How the items are linked:
ω: Gid->Dos, Zeg->Dul, Dos->Gid, Bag->Geb, Fir->Mut, Ziz->Gur, Val->Tet, Zud->Bel, Dav->Zus, Zad->Neb, Nug->Vip, Nis->Foz, Fel->Pab, Pek->Lis, Kag->Fut, Rek->Zep, Tul->Fam, Ves->Gal, Fut->Kag, Pez->Fab, Pab->Fel, Fam->Tul, Ler->Miv, Foz->Nis, Ved->Nel, Tof->Dib, Gop->Ruf, Zif->Tum, Tar->Vev, Nul->Feg, Fes->Zit, Feg->Nul, Lep->Vit, Zal->Piv, Lil->Fis, Giz->Nup, Kig->Tuf, Dis->Gez, Mig->Gad, Dem->Bap, Voz->Diz, Dul->Zeg, Deg->Fif, Tuf->Kig, Pov->Kam, Gal->Ves, Zit->Fes, Zol->Duk, Bel->Zud, Zuz->Sep, Bet->Kun, Lis->Pek, Dun->Tud, Vus->Tev, Fis->Lil, Boz->Bep, Gab->Kiz, Neb->Zad, Kun->Bet, Piv->Zal, Nel->Ved, Vol->Pel, Til->Vaz, Miz->Dut, Gad->Mig, Duk->Zol, Lop->Bom, Miv->Ler, Vep->Dat, Bep->Boz, Mut->Fir, Reg->Gim, Dat->Vep, Diz->Voz, Vav->Zez, Ruf->Gop, Fur->Vad, Fas->Kav, Bom->Lop, Vad->Fur, Zav->Gaf, Lon->Tob, Fif->Deg, Tor->Rep, Geb->Bag, Gaf->Zav, Zus->Dav, Mef->Pep, Duv->Sov, Nup->Giz, Vit->Lep, Lig->Pul, Kam->Pov, Pep->Mef, Sep->Zuz, Bap->Dem, Rep->Tor, Lod->Dif, Vev->Tar, Nom->Fer, Fab->Pez, Dut->Miz, Ran->Tav, Gur->Ziz, Kiz->Gab, Vod->Kaz, Pel->Vol, Fer->Nom, Zep->Rek, Kaz->Vod, Dif->Lod, Gez->Dis, Pul->Lig, Vaz->Til, Sov->Duv, Kav->Fas, Gim->Reg, Tum->Zif, Zez->Vav, Tev->Vus, Tet->Val, Dib->Tof, Tob->Lon, Tud->Dun, Vip->Nug, Tav->Ran
π: Gid->Fel, Zeg->Fis, Dos->Pab, Bag->Lep, Fir->Ved, Ziz->Vev, Val->Dis, Zud->Vaz, Dav->Dat, Zad->Fam, Nug->Lig, Nis->Buf, Fel->Gid, Pek->Gal, Kag->Fur, Rek->Zol, Tul->Neb, Ves->Lis, Fut->Vad, Pez->Gaf, Pab->Dos, Fam->Zad, Ler->Vol, Ved->Fir, Tof->Ran, Gop->Gab, Zif->Feg, Tar->Gur, Nul->Tum, Fes->Dif, Feg->Zif, Lep->Bag, Zal->Vod, Lil->Dul, Giz->Dun, Kig->Boz, Dis->Val, Mig->Dut, Dem->Fer, Voz->Kav, Dul->Lil, Deg->Rep, Tuf->Bep, Pov->Tob, Gal->Pek, Zit->Lod, Zol->Rek, Bel->Til, Zuz->Bet, Bet->Zuz, Lis->Ves, Dun->Giz, Vus->Vav, Fis->Zeg, Boz->Kig, Gab->Gop, Neb->Tul, Kun->Sep, Piv->Kaz, Nel->Mut, Vol->Ler, Til->Bel, Miz->Gad, Gad->Miz, Duk->Zep, Lop->Mef, Miv->Pel, Vep->Zus, Bep->Tuf, Mut->Nel, Reg->Sov, Dat->Dav, Diz->Fas, Vav->Vus, Ruf->Kiz, Fur->Kag, Fas->Diz, Bom->Pep, Vad->Fut, Zav->Fab, Lon->Kam, Fif->Tor, Tor->Fif, Geb->Vit, Gaf->Pez, Zus->Vep, Mef->Lop, Duv->Gim, Nup->Tud, Vit->Geb, Lig->Nug, Kam->Lon, Pep->Bom, Sep->Kun, Bap->Nom, Rep->Deg, Lod->Zit, Vev->Ziz, Nom->Bap, Fab->Zav, Dut->Mig, Ran->Tof, Gur->Tar, Kiz->Ruf, Vod->Zal, Pel->Miv, Fer->Dem, Zep->Duk, Kaz->Piv, Dif->Fes, Gez->Tet, Pul->Vip, Vaz->Zud, Sov->Reg, Kav->Voz, Gim->Duv, Tum->Nul, Zez->Tev, Tev->Zez, Tet->Gez, Buf->Nis, Dib->Tav, Tob->Pov, Tud->Nup, Vip->Pul, Tav->Dib
φ: Gid->Zus, Zeg->Bag, Dos->Dav, Bag->Zeg, Fir->Dem, Ziz->Pek, Val->Bet, Zud->Nis, Dav->Dos, Zad->Tum, Nug->Tor, Nis->Zud, Fel->Vep, Pek->Ziz, Kag->Zep, Rek->Fut, Tul->Feg, Ves->Tar, Fut->Rek, Pez->Kav, Pab->Dat, Fam->Nul, Ler->Tuf, Foz->Bel, Ved->Fer, Tof->Vod, Gop->Gim, Zif->Neb, Tar->Ves, Nul->Fam, Fes->Miz, Feg->Tul, Lep->Fis, Zal->Ran, Lil->Vit, Giz->Mef, Kig->Miv, Dis->Zuz, Mig->Lod, Dem->Fir, Voz->Gaf, Dul->Geb, Deg->Pul, Tuf->Ler, Pov->Zez, Gal->Vev, Zit->Dut, Zol->Vad, Bel->Foz, Zuz->Dis, Bet->Val, Lis->Gur, Dun->Lop, Vus->Lon, Fis->Lep, Boz->Pel, Gab->Duv, Neb->Zif, Kun->Tet, Piv->Tav, Nel->Nom, Vol->Bep, Miz->Fes, Gad->Dif, Duk->Fur, Lop->Dun, Miv->Kig, Vep->Fel, Bep->Vol, Mut->Bap, Reg->Ruf, Dat->Pab, Diz->Zav, Vav->Kam, Ruf->Reg, Fur->Duk, Fas->Fab, Bom->Tud, Vad->Zol, Zav->Diz, Lon->Vus, Fif->Lig, Tor->Nug, Geb->Dul, Gaf->Voz, Zus->Gid, Mef->Giz, Duv->Gab, Nup->Pep, Vit->Lil, Lig->Fif, Kam->Vav, Pep->Nup, Sep->Gez, Bap->Mut, Rep->Vip, Lod->Mig, Vev->Gal, Nom->Nel, Fab->Fas, Dut->Zit, Ran->Zal, Gur->Lis, Kiz->Sov, Vod->Tof, Pel->Boz, Fer->Ved, Zep->Kag, Kaz->Dib, Dif->Gad, Gez->Sep, Pul->Deg, Vaz->Buf, Sov->Kiz, Kav->Pez, Gim->Gop, Tum->Zad, Zez->Pov, Tev->Tob, Tet->Kun, Buf->Vaz, Dib->Kaz, Tob->Tev, Tud->Bom, Vip->Rep, Tav->Piv
ε: Gid->Vus, Zeg->Fas, Dos->Tev, Bag->Fab, Fir->Nis, Ziz->Zol, Val->Zif, Zud->Dem, Dav->Tob, Zad->Kun, Nug->Dun, Nis->Fir, Fel->Vav, Pek->Vad, Kag->Ves, Rek->Vev, Tul->Zuz, Ves->Kag, Fut->Gal, Pez->Geb, Pab->Zez, Fam->Sep, Ler->Gad, Foz->Mut, Ved->Buf, Tof->Gop, Gop->Tof, Zif->Val, Tar->Zep, Nul->Gez, Fes->Bep, Feg->Dis, Lep->Zav, Zal->Duv, Lil->Voz, Giz->Lig, Kig->Lod, Dis->Feg, Mig->Miv, Dem->Zud, Voz->Lil, Dul->Kav, Deg->Pep, Tuf->Dif, Pov->Dat, Gal->Fut, Zit->Boz, Zol->Ziz, Bel->Bap, Zuz->Tul, Bet->Neb, Lis->Fur, Dun->Nug, Vus->Gid, Fis->Diz, Boz->Zit, Gab->Ran, Neb->Bet, Kun->Zad, Piv->Sov, Vol->Miz, Til->Nom, Miz->Vol, Gad->Ler, Duk->Gur, Lop->Tor, Miv->Mig, Vep->Kam, Bep->Fes, Mut->Foz, Reg->Kaz, Dat->Pov, Diz->Fis, Vav->Fel, Ruf->Dib, Fur->Lis, Fas->Zeg, Bom->Rep, Vad->Pek, Zav->Lep, Lon->Zus, Fif->Mef, Tor->Lop, Geb->Pez, Gaf->Vit, Zus->Lon, Mef->Fif, Duv->Zal, Nup->Pul, Vit->Gaf, Lig->Giz, Kam->Vep, Pep->Deg, Sep->Fam, Bap->Bel, Rep->Bom, Lod->Kig, Vev->Rek, Nom->Til, Fab->Bag, Dut->Pel, Ran->Gab, Gur->Duk, Kiz->Tav, Vod->Gim, Pel->Dut, Fer->Vaz, Zep->Tar, Kaz->Reg, Dif->Tuf, Gez->Nul, Pul->Nup, Vaz->Fer, Sov->Piv, Kav->Dul, Gim->Vod, Tum->Tet, Zez->Pab, Tev->Dos, Tet->Tum, Buf->Ved, Dib->Ruf, Tob->Dav, Tud->Vip, Vip->Tud, Tav->Kiz
χ: Gid->Vev, Zeg->Zuz, Dos->Tar, Bag->Dis, Fir->Lig, Ziz->Fel, Val->Lep, Zud->Mef, Dav->Ves, Zad->Voz, Nug->Ved, Nis->Giz, Fel->Ziz, Pek->Vep, Kag->Tob, Rek->Vus, Tul->Fas, Ves->Dav, Fut->Lon, Pez->Nul, Pab->Gur, Fam->Kav, Ler->Vod, Foz->Nup, Ved->Nug, Tof->Tuf, Gop->Dif, Zif->Zav, Tar->Dos, Nul->Pez, Fes->Gab, Feg->Fab, Lep->Val, Zal->Vol, Lil->Kun, Giz->Nis, Kig->Dib, Dis->Bag, Mig->Reg, Dem->Fif, Voz->Zad, Dul->Sep, Deg->Bap, Tuf->Tof, Pov->Fur, Gal->Zus, Zit->Kiz, Zol->Vav, Bel->Pep, Zuz->Zeg, Bet->Fis, Lis->Dat, Dun->Buf, Vus->Rek, Fis->Bet, Boz->Tav, Gab->Fes, Neb->Diz, Kun->Lil, Piv->Pel, Nel->Vip, Vol->Zal, Til->Bom, Miz->Duv, Gad->Gim, Duk->Zez, Lop->Vaz, Miv->Kaz, Vep->Pek, Bep->Ran, Mut->Pul, Reg->Mig, Dat->Lis, Diz->Neb, Vav->Zol, Ruf->Lod, Fur->Pov, Fas->Tul, Bom->Til, Vad->Kam, Zav->Zif, Lon->Fut, Fif->Dem, Tor->Fer, Geb->Gez, Gaf->Tum, Zus->Gal, Mef->Zud, Duv->Miz, Nup->Foz, Vit->Tet, Lig->Fir, Kam->Vad, Pep->Bel, Sep->Dul, Bap->Deg, Rep->Nom, Lod->Ruf, Vev->Gid, Nom->Rep, Fab->Feg, Dut->Sov, Ran->Bep, Gur->Pab, Kiz->Zit, Vod->Ler, Pel->Piv, Fer->Tor, Zep->Tev, Kaz->Miv, Dif->Gop, Gez->Geb, Pul->Mut, Vaz->Lop, Sov->Dut, Kav->Fam, Gim->Gad, Tum->Gaf, Zez->Duk, Tev->Zep, Tet->Vit, Buf->Dun, Dib->Kig, Tob->Kag, Vip->Nel, Tav->Boz
δ: Gid->Tof, Zeg->Lig, Dos->Dib, Bag->Fif, Fir->Zuz, Ziz->Bep, Val->Fer, Zud->Feg, Dav->Kaz, Nug->Fis, Nis->Tul, Fel->Ran, Pek->Vol, Kag->Mig, Rek->Dif, Tul->Nis, Ves->Miv, Fut->Gad, Pez->Pep, Pab->Tav, Fam->Foz, Ler->Gal, Foz->Fam, Ved->Bet, Tof->Gid, Gop->Vus, Zif->Vaz, Tar->Kig, Nul->Bel, Fes->Zol, Feg->Zud, Lep->Tor, Zal->Vep, Lil->Vip, Giz->Fas, Kig->Tar, Dis->Dem, Mig->Kag, Dem->Dis, Voz->Tud, Dul->Pul, Deg->Geb, Tuf->Vev, Pov->Sov, Gal->Ler, Zit->Duk, Zol->Fes, Bel->Nul, Zuz->Fir, Bet->Ved, Lis->Pel, Dun->Diz, Vus->Gop, Fis->Nug, Boz->Gur, Gab->Vav, Neb->Buf, Kun->Nel, Piv->Dat, Nel->Kun, Vol->Pek, Til->Tum, Miz->Vad, Gad->Fut, Duk->Zit, Lop->Zav, Miv->Ves, Vep->Zal, Bep->Ziz, Mut->Sep, Reg->Tob, Dat->Piv, Diz->Dun, Vav->Gab, Ruf->Tev, Fur->Dut, Fas->Giz, Bom->Gaf, Vad->Miz, Zav->Lop, Lon->Gim, Fif->Bag, Tor->Lep, Geb->Deg, Gaf->Bom, Zus->Vod, Mef->Fab, Duv->Kam, Nup->Kav, Vit->Rep, Lig->Zeg, Kam->Duv, Pep->Pez, Sep->Mut, Bap->Gez, Rep->Vit, Lod->Zep, Vev->Tuf, Nom->Tet, Fab->Mef, Dut->Fur, Ran->Fel, Gur->Boz, Kiz->Zez, Vod->Zus, Pel->Lis, Fer->Val, Zep->Lod, Kaz->Dav, Dif->Rek, Gez->Bap, Pul->Dul, Vaz->Zif, Sov->Pov, Kav->Nup, Gim->Lon, Tum->Til, Zez->Kiz, Tev->Ruf, Tet->Nom, Buf->Neb, Dib->Dos, Tob->Reg, Tud->Voz, Vip->Lil, Tav->Pab
ζ: Gid->Neb, Zeg->Zol, Dos->Zad, Bag->Vad, Fir->Gab, Ziz->Fas, Val->Lon, Zud->Zal, Dav->Tum, Zad->Dos, Nug->Dif, Nis->Ran, Fel->Tul, Pek->Fab, Kag->Vit, Rek->Fis, Tul->Fel, Ves->Gaf, Fut->Lep, Pez->Lis, Pab->Fam, Fam->Pab, Ler->Lop, Foz->Tav, Ved->Gop, Tof->Buf, Gop->Ved, Zif->Zus, Tar->Voz, Nul->Dat, Fes->Lig, Feg->Vep, Lep->Fut, Zal->Zud, Lil->Zep, Giz->Bep, Kig->Tud, Dis->Kam, Mig->Rep, Dem->Duv, Voz->Tar, Dul->Duk, Deg->Dut, Tuf->Dun, Pov->Gez, Gal->Zav, Zit->Pul, Zol->Zeg, Bel->Piv, Zuz->Vav, Bet->Vus, Lis->Pez, Dun->Tuf, Vus->Bet, Fis->Rek, Boz->Nup, Gab->Fir, Neb->Gid, Kun->Tev, Piv->Bel, Nel->Ruf, Vol->Mef, Til->Kaz, Miz->Fif, Gad->Tor, Duk->Dul, Lop->Ler, Miv->Bom, Vep->Feg, Bep->Giz, Mut->Kiz, Reg->Nom, Dat->Nul, Diz->Vev, Vav->Zuz, Ruf->Nel, Fur->Geb, Fas->Ziz, Bom->Miv, Vad->Bag, Zav->Gal, Lon->Val, Fif->Miz, Tor->Gad, Geb->Fur, Gaf->Ves, Zus->Zif, Mef->Vol, Duv->Dem, Nup->Boz, Vit->Kag, Lig->Fes, Kam->Dis, Pep->Pel, Sep->Zez, Bap->Sov, Rep->Mig, Lod->Vip, Vev->Diz, Nom->Reg, Fab->Pek, Dut->Deg, Ran->Nis, Gur->Kav, Kiz->Mut, Vod->Vaz, Pel->Pep, Fer->Gim, Zep->Lil, Kaz->Til, Dif->Nug, Gez->Pov, Pul->Zit, Vaz->Vod, Sov->Bap, Kav->Gur, Gim->Fer, Tum->Dav, Zez->Sep, Tev->Kun, Tet->Tob, Buf->Tof, Tob->Tet, Tud->Kig, Vip->Lod, Tav->Foz

The rows follow the links: the fewer symbols apart two items are, the more alike their rows tend to be.

Each row is also shifted at random along 5 hidden directions that mean nothing.

Name the item of each row.
-37   +8  +16  -11   +4  -31  +16  +22  +24  -28   -9   -4  -41   -5   -3   +3   -4   -7  +10  -14   +7   -3  +18  +19   -4  +11  +11  -12  +44  +31   +5   +4   -6  +14   -9   -3  -12  +29   -2  +11  +21  -16  +11   -2  -20; item Vod
 +4   -6   -3   +2   -8   -4   +8  -19   -8  +11   +2  +14  +37   -1   -1  -18   +2   -9  -10  +11  -12   +7  -40   -4   -7   -2  -30  -29   -5   -2   -9  -10   -1  -12  +28   +2   +3   +6  -14   -7  -16  +20   +7   -2   -9; item Pul
+55  -17  +13  +29  -12  +27   -3   -8  -27  +20   +9   +1  +20   -8  +11  -25   +1   +1  -14   -3  +25   -7   -6   +8  +11  -14  -25  -10   -2   +6  +16   +3   -3  -20  +22  -16   -2   +2  -10  +11  -19  +21   +8  +21   +1; item Geb
 -5  +27   -3   +6   +5  -14   -2   -4  +16  +13  -13  -18  -14   -4  -16  -22  +23   -7  -15  +13  -27  -10   -9  -12   -1   -8   +6  -19  -44   +6   -6   -4  +15  -11  -25   +7   +4  +18   +8   -7  +16  +12  -10  -10   +4; item Nis
-10   -5   -8  -17  +21   +3  -15   +3  +27   -1  +15  +17  -19   -4  -21  -14   -3   -7  +41    0  -12   +2  +15  +17  -38  +27  +13  -15   -6   -4   -8   -7   +6   -3   +2   +4    0  -17   -4   +5   -1  +14  -16  +14  +17; item Dun
-39   -5  -20   +6  +22  -19  +19  -22  -15   +6  +14   -4   -5    0  +25  +21   -6    0  -11  +10  +17   -4   +3  -25  -16  -25  -23  +25  +17   +3  +17   +7  -23  +10   +8   +8   +7  -27   -1   +9  -10  +15  -20  +19  +18; item Zad
 -1  -13  -28   +5  +10  +10  -17  +12  +16  -13  +25   -2   -2   +9   +5  +28   -8   +8  +11   +1   -5  +13  +28   +3    0  +25  +18  +18   -5  -26  -17  -10   -8   +1  -14   -6  -17   -2   +9   +7   +8  -21  -21   +2  -10; item Vev
-36   -8   -1  -13  -13   +1  -15   -5   +4   +5   +2  +39  +48  +15  -10   +9   +4   -5  +18   -2   +3   +5  -25   +2   +7  +17  -10  +10   +3  -38  -18   -3    0   +8  -19  +23   -2   -5   +6  -10  +14   -9   -7  -16  -25; item Zit
+64  -26   -4  +26  +14   +7   +9  +19  +13  -30  +11  -25  +10  +15   +3   -5  -11  +18  -16  +16  -11   +7   -3    0   -6   -2   -7  -19  +14  +18   +2  -29  +19  -10  +28  -18  -16   +7    0   +0  -12   -3   -8  +22   -5; item Rek
-13   -5  +24   -9   -3  +23  +23   -8  +22  +25  -13   -3   +8   -3   -5   -2  +21  +15   -7  -13  -18   -3  -17  -12   -3  +13   +0  +48  -19   +1  -35   +1  -11   +9  -23  +25  +10  -36   -6  -29  +14   +7  +16  -21   -5; item Boz
+13  -12   -7  +10   -5   +4   -2   -7   -8  -13  +23  -33  +14  +15  +12  +10   +8  +29   -2  +12   -8  +14  -18   -6  +15   -7   +6  +27   -4    0   -5  -12  +27  -12  +20   -2   -5   -7   -5  -19   +3  -22  +17  +14  +13; item Zep
+12  -11  +14   +2   +3  +13   -5   +4  -14   -2  +28   +6   -9   -6  -11  -33   +2   +1  +29   -1   -3   -2   +5  +33  +14  +20   +5  -19   +5  -10  +30    0  +21   -7   -4  -12   -1  +13   -2  +26   +3   +7  +10  +17  -13; item Bag
+77   +4   +8   -2   -5  +38  +27   +8   -5  +28   -1   -2   +4   +4   +5   -5   +1  +24   -4  -12  -17   +8  +33   +9  +15   +7   +7  +20   -8   +6  -15   -5  -10   -6   -2   -7  +15  -13  +16   -9   +3  +15   +0  -16   -2; item Pek
-45  -17   -3   -4   +4  -33  +16  -16  -22  +17  -17   +7  +17   +1  +20  +10  -10   -3  -15   +8   +6  -22   -3  -37   +9  -20   -2  +16   +2  +16  +11   -5  -15   -4  +10   +7   +8   -6  +10   +9   +9  +16   +1   +5   +2; item Sep
+34   +2  -19  +21   -1   +4  +19  -19  +12   +1   +1   -9  +14   +8  +13   +9  +20  +15  -29   -3   -9  +11  -22  -14  -24   +5  -15  +29  -17   -1  -39   +6   -4  -12   +2   +9   +2  -30  -12  -42   -9   -5  -15  -20  +21; item Kig
 -3   -7   -8   +1   +6   +5   -5  +23  +23  +24   +2  +13   +0   +5   -4   +2  +23   -7  -10   -4  -16  +24   -8   +2  -16  +36   +5   +2   -7  -33  -35   +5  -30  +11  -30   +9   -6  -23   +3   -3   +8   +2  -28  -21  -17; item Bep
 +3  +30   -8   +3  +10   -6  -16   -6  +15   -5  -21  -19  -45  -22   -7  -17  +14  -12  -10   +9   -7   -8  +17   +3   +8  -14   -8   +4  -25  +12   -1  +17  +19   +4  -19   -3  +11   +5  -10  -11   +1  +11   -9   -2  +18; item Vaz
-45  +14   -8  +18   -9   -4   +6  -10  -30  +24  +13  +11   +9   -8  +13  +11  -13  -14  -10   -2  +14   -4   -9  -14  +23  -16   +3   +8   +3   +9  +33  +19  -14  -11  +11  -15   +2  +21   +1  +20   -2   +2  -14  -16  -12; item Gez
-35   +8   -1   -4  -10  -14  +17   -2   -1  -30  -19   -1  -10   -9  +16  +23  -20   +0   -8  -25  +16  +14  -15   -2  -13    0   +1  -23  +39  -13   -8  +19   -3  +21  -10  -10  -18   -3  -13  +11   -5   -8   +0   +2   -7; item Kaz
-36  +26  -24  +12  -20  -10   -9  +12   +5  +13   -3  -11   -5  +15   +6  +36  +14   -7  -17  -20  +18  +13   +3   +8  +15   +8  +28  -11  -24  -35  -12  +18  -16   +1  -43  -10   -3  +13   +1  +25   +8  -24  -50  -41   -3; item Zal
-66   +2   -3  +13  -14  -28  -25  +10  +10   -8   -4   -6  +17   +1   +1   +3   +9  -20   -3  +10   +5  -19  -31   -5  +10  -14  +22  -14  -19  -12   +5   +1  +43   -9   -9   -5  -18  +31   -5   -1   +4   +2  +12  +12  -20; item Mut
+29   +8   -8   +6   -4  +22   +2   +1  +20  -32   +4   -8   -8   -5   +3   +9    0  -14   +8  -11  +15   +2  -14   -2   -6  +10  -12  -12  +26   +2  -21  +18   +2  +17  -12   -8  -15   -6  -18  -17  -13   -8   +2  +13   +1; item Miv
 -3  -14   -5   -8  -10  +15  -22   +3   +8   +6  -10   +6   +9   -5  -21   +3  +33   +2  +31   -2   -1  +17   +2   +7  -11   -2   +0  +39   -7   -9  -22   -3  +18   +9   +6  +17  +13  -31  -11  -43   +9   +4  +24   -8  +17; item Lod
+32  -10  -32   -4   -5  +13  -33  -17   -4  -18  +34   -9  +16  +12  +15  +16  -20   +9  +10  -13   +4   +6  -13   +6  -14  +26  -11  +11   -7  -26  -14   +4    0   -7   -7   -6  -31   -4   +3  +22   -8   -9  -12  +15   +5; item Tar
 -6  -13  +18   -2   +9  -15  +15   +6   +4   +0   +0  -11   -2   +0   -4  -21   -8   +2   +2  +17  -17  -19  +19   -4   +6  -33  +13  -24   -4  +34  +16  -28  +11  +14  +16   +3   +4   +3  +19  +23  +10   +7  +19  +13  -19; item Zuz
-57   +5   -5   -3  +18   +7  -18  +10  +12   +5  +28   +9  -15  -17  -14   -9  +16  -26  +28  -18   +5   +2   +5  +42  -19  +34   +9   +3  -17  -17   +1  +24   -2   +7  -18  -15  -11  -10  -13  +15   -2   -2  -28  -18   -4; item Lop
-27  -10   -3   -1   +3   -4  +10   -4   -4   +4  -18  +21   +2  -10   +2   +5  +19  -12   +2   -2   +8  +14   -7   +9   +3   +1  -16  +32   -1  +10  -12   +9  -20   -8   +2   -8  +20  -22  -15  -22  -10   +3  +12   -7  +19; item Rep
 +4   +3   +2  -16  -12   +2  -15   -5  -13  +15   +6   +2   +1   -1  +13  +29  -13  +13  +19  -25  +32   -6   +7   -1   +6   +2  +21  +16   -2  -17  +14   +3  -10  +23  -22   -7  +15   -4   +1   +7   +9   -9   -2   +8    0; item Dat
-30  -23   +5  +14  +15  +10  -19  +15  -11   -7  +26   -2  -16  +19  +14  -19   +9   +1   +6   +9  +10   +4  +12  +24   +6  +16  +13  +17  -17  +17  +16   +6   +9  -27  +23  -28  +11  -12   +2  +14   +5   -4  -18  -19  +16; item Lep
-41  +49   -6   -7  -24  -10  -19  -11   -9   +1  -15  -10   -3   -4   -6   -5  +18  -18   +7   -5   +5  -11  -16  -11  +18  -13  +20   +5  -46  -16  -17  +16  +34   -5  -21  -15   -7  +19  -16  -20    0   -2  +11   -7  +14; item Bel
-17  +20  -11   +9  -10  +15   -1  -18  -22  -32  +36  -31   -8  -13  +14  -36  +15   +2   +1  -16  -13  -14   -2   +3  +10   -2  +11  +12  -20  +10   +6  +25  +33  -21   +6  -16  -13   +2   +3   -7   -1  +18  +22  +30   +2; item Gaf
-29   +4   -6  -16  -20  +27   +7  -10  -12  +17  +24  +24  +21   -6  +11  +10  -19   +1  +31  -40  +18  -13   +8   -2  +10  +28  +10  +46   +6  -28   -6  +21  -27   -2  -27   +8   -3  -25  +11   +1   +8   -6   -6  -12  -18; item Lis
-23   +2    0   -5  +11   -9   -2  +25  -14   +7   -4   +6   -7  +15  +12  +27   -2  +10  -13   +3  +15  +22  +38  +13  +20   -6  +15  +38  +16  +18  +23   +8  -18   +3  -12  -13  +12  -15   +9   +5  +12  -19   -4  -39  +13; item Lon
-25  -12   -6    0   +4  -30   -1  +30  +18   -1   -7   -4   -1  +13  -10  +12   +9  +22  -13  +12   -4  +18   +6   +2   -3   +1   +6   +5   +7   +4   -6   -9   +4  +21   -6  +10   +9   -7   -6  -15  +14  -17   -9  -39   +6; item Gop
+13  +36   -5   -4  -13   -5  -47   +2  -12   -9  -14   -2   -8   -2   -9   -6   +7  -15  +12   -7  +26   +9   +1  +10  +19  -24  -11  -24  -26   -8   +0  +10  +34  -11   -3   -6  +11  +16   -6   -7  -14   +4   +7   +3  +26; item Nom
+42   -2  +11  -16   -2   -1  +28   +7   +6   +7  -14  -26  -25   -2   +3  -10   +1  +11   -7   +6  -28  -11  +24  -14  +25  -17  +16   +9   -3   +5   -6  -15   +6  +12   -6  +11   -4   +8  +34   -7  +15   +5   +6   +6   -5; item Fel
 -2   +9   +5  -23  +32   -2  +30  -12  -10   +3   +5   +1  -27  -26   +7  +11  -14   -7  -11  -16   +9  -21  +13   -1  -15  -15  -10   +7  +41  +25  +16  +16  -11  +13  +21   -1  +14   +5   +7  +13   -6  +20  +36  +27  +24; item Tum
+13   -5  -29  +13  +22  -15  -23    0  -25  +13  +33  +33   -3  +14   +0  +13  -25  -13   -1  +35  +14   -8   +6  -15   +6  -24  -17  -24   -6  -14  +30  -11  -11  -15   -1   -2   -5   +9  +17  +29   -9   -3  -28   +4  +27; item Bet

From each start, follow one symbol. Which item do you reach?
Answer with the item's name.
---
 -3  -23   -3  -13   +2  +10  +33   -9   +7  -23   +8  -17   +5   -1  +38  +10   -6  +12   -1  -30  -10   +3   -4   +5   -4   +9    0  +26  +50  +16   -4  +24  -29   +9   -4   -9  -10  -18   -6   +4  -12   +6  +27   +6  -14
ζ
Gaf
---
-51  -17  -12  -14   +9   -8   -4  +33   +4   -4   -2   -7   +2  +25   +6  +14  -14  +11   -7  +16   +4   -1  +24   -2  +22   +2  +27  +27   -2   +9  +17  -21  -15   -1   -2  -12   +4   -6  +11   +2  +16  -20  -31  -20   +4
ζ
Bet
---
 -1   +5   +1  -17   +6  +23   -9  +11  +13  +30  +12  +19   -2   -4  -16  -29  +25   -8  +18   +3  -20   +4   +3   +8  -17  +20   +2   -4  -40  -19  -10   -8  +14  -15  -13  +13   +5  -14  +18  +13   +7  +10   -7   -7   -9
π
Dun
---
+22  -36   -3  +16   -6   +9  -14   -4   -6  +29  +11  +10  +23  +18   -1  -21  -11   +2   +9  +26  -11   -3  +15   +5   -4   +1  -18  -20  -21  -14  +10  -22   +6  -24  +25   -5   -2   +3   +9  +27   -6   +3  -22   +5   -3
δ
Lig
---
+24  +28   +8  +18  +11   -4  +30   -6   +3  +14  -24   -2  -21   -4   -5   -3  +12   -7  -45   +9   -7   +6  -12  -19   -8  -24   -2  -42  -26  +17   -2  +18  -11   -7   -4   -6   +6  +20   -6  +11  -13  +10  -17  -11   -4
ω
Bel
---
 +9  -25   -2  +15  -26   +7   +3   -4  -14   -1   +4   -9  +30   +8  +26   +3   -7  +18   -2   +7   +4   -8  -17  -15  +22  +11   -2   +7   -2   +3   -9   +3   -2  -13  +17   -1   -3   -5   +9  -15   -8  -15   -4   +6  -14
φ
Fur
---
-29   +6  -16  -11   +6   -2  -21  -21  +16  -16   +8  -13   +1   -8  -21  -10  +29  -29  +15   -3  -14   -8  -13   -2  -13  +10   +4   +7  -10  -13  -21   +7  +22  -14   -2   +1   -9   -5  -13  -14   -4   +2   +0  +17  +13
π
Nup
---
-64  -13   -7   +8   +2  -13  -18  -18   +4   -5   +4   +8  +28  +12   +3    0  +19   -2  -14   +5  +10  +15  -34   +9  -11   +3  -12   +7   -5  +10   +8  +11   +1  -13  +19   -5   -7  -16  -22  -15   -5   -6  -13  -12    0
φ
Rep
---
-17  +16  +10  +25  -32   +6  +22   -8  -13   -9  +15  -22   +4   -7  +29  -20   -7   -6  -23  -18  -12  -12  -28  -11  +15   +2   -3   +2   -9   +4   -9  +23   -2  -35  +10  -33  -33  +13   +4  +16  -17  +12   -2  +16  -18
δ
Pep
---
+22   +8  -16  -10  -15   -6   -3  -19  -21  +13   -1   -9   +3   +2   +5   +3  -17  -13   +3   +6   -6  -22   +3  -27  -11  -16   +9   -6   -8   +8  +13   -6  -11    0   -4    0   +9  +11   +9  +18  +13  +29   +6  +24   +9
π
Zad
---
 -9  +36   -3   -8   -2  -14  -16  -29   +9  -10   -3  +10  -14  -13   +0   +6  +16  -14  +14  -16  +15   -3   +2   +5  -13  -14   -9   +1   -4  -10  +13  +14   +3   +7    0   +0  -11   +9  -23   -8   -1   +9  +10  +10  +12
ω
Vaz
---
 +5  +10  +12  -15  -11   -6  -24   +3   +8   +0  -25   +1  +18   +6   -6  +11   +7   -3   -5   +4   +1  -16   -7  -16  +17   -9  +13  +21  -26  -26  -11  -16  +23  +24  -16  +25  +23   +6   -5  -28  +15  -13  +22  -25   -7
ε
Tav
---
-10  +11  -20   +9   -6  -18  -30   +9   -3   +8  -10   +3   -6   +2  -11   -2  +16  -12  -19  +15   -3    0  -14   -6  +18   -3   +4  -31  -51  -28   -3   -9  +24  -12   +5   +7  +13  +20   +2   +7   +1   -6  -13  -23   +2
ε
Nis
---
+16   -6   +5  -11   -7   +0   +5  +22   -4   +6  -16  +16   +1   -3  -14  +15   -8   -1  -10   +5  +16   +4  +14   +8   +9   -5  +11  -31  +10  -11  +10   -8   +2  +19  -29  +10  +18  +15   -2   +6   +2  -16   -5  -29  -12
φ
Gab
---
+12  -22   -9   +3  +22   +8  -18   +4   -9  +15  +10  +17   -8   +2   +6   -7   +8   -5  +13  +30   +2   -5  +27  +17  -13    0  -17  +23  -15   +0  +23  -23  -13  -18  +11  +11   +8  -13   -1   -6   -1   -2  -21   -2  +25
φ
Lep
---
 +1  -13   +1   -7  +22   +1  -12  +11  +16  -15  +13  -14  -17  +10  +13  +16  -12   +6   -1  +12  -18   +1  +18  -17  -16   -9  +18   +4   +7   +5   +5  -14   +7   +9  -12   -1  -12   +8  +23   +4  +12  -22  -16  +12   +5
φ
Zus
---
-27  +12   -9  -33   -5   -7  -20   -7  +27   -6  -10   +5   -3   +4   -1  +22  +18   +4  +19  -10   -2  -10    0  -11   -4   +5   +6  +34   -1  -23  -28   +6  +12  +26  -21  +18  +12   -7   -5  -37  +22   -7   -1  -10   +9
ω
Tof
---
 -5  -28  +12    0  -10  +26  +27  -10  -20   +9  +12  +25  +37   +4  +19   -2  -24   +8   +0   -6  +24   +0   -8   +1   +9  +10   +4  +11  +27  +12   +8   -4  -33   +5   +9   +8   +4  -22   +7   +4  -15    0  +11   -5  -20
φ
Duk
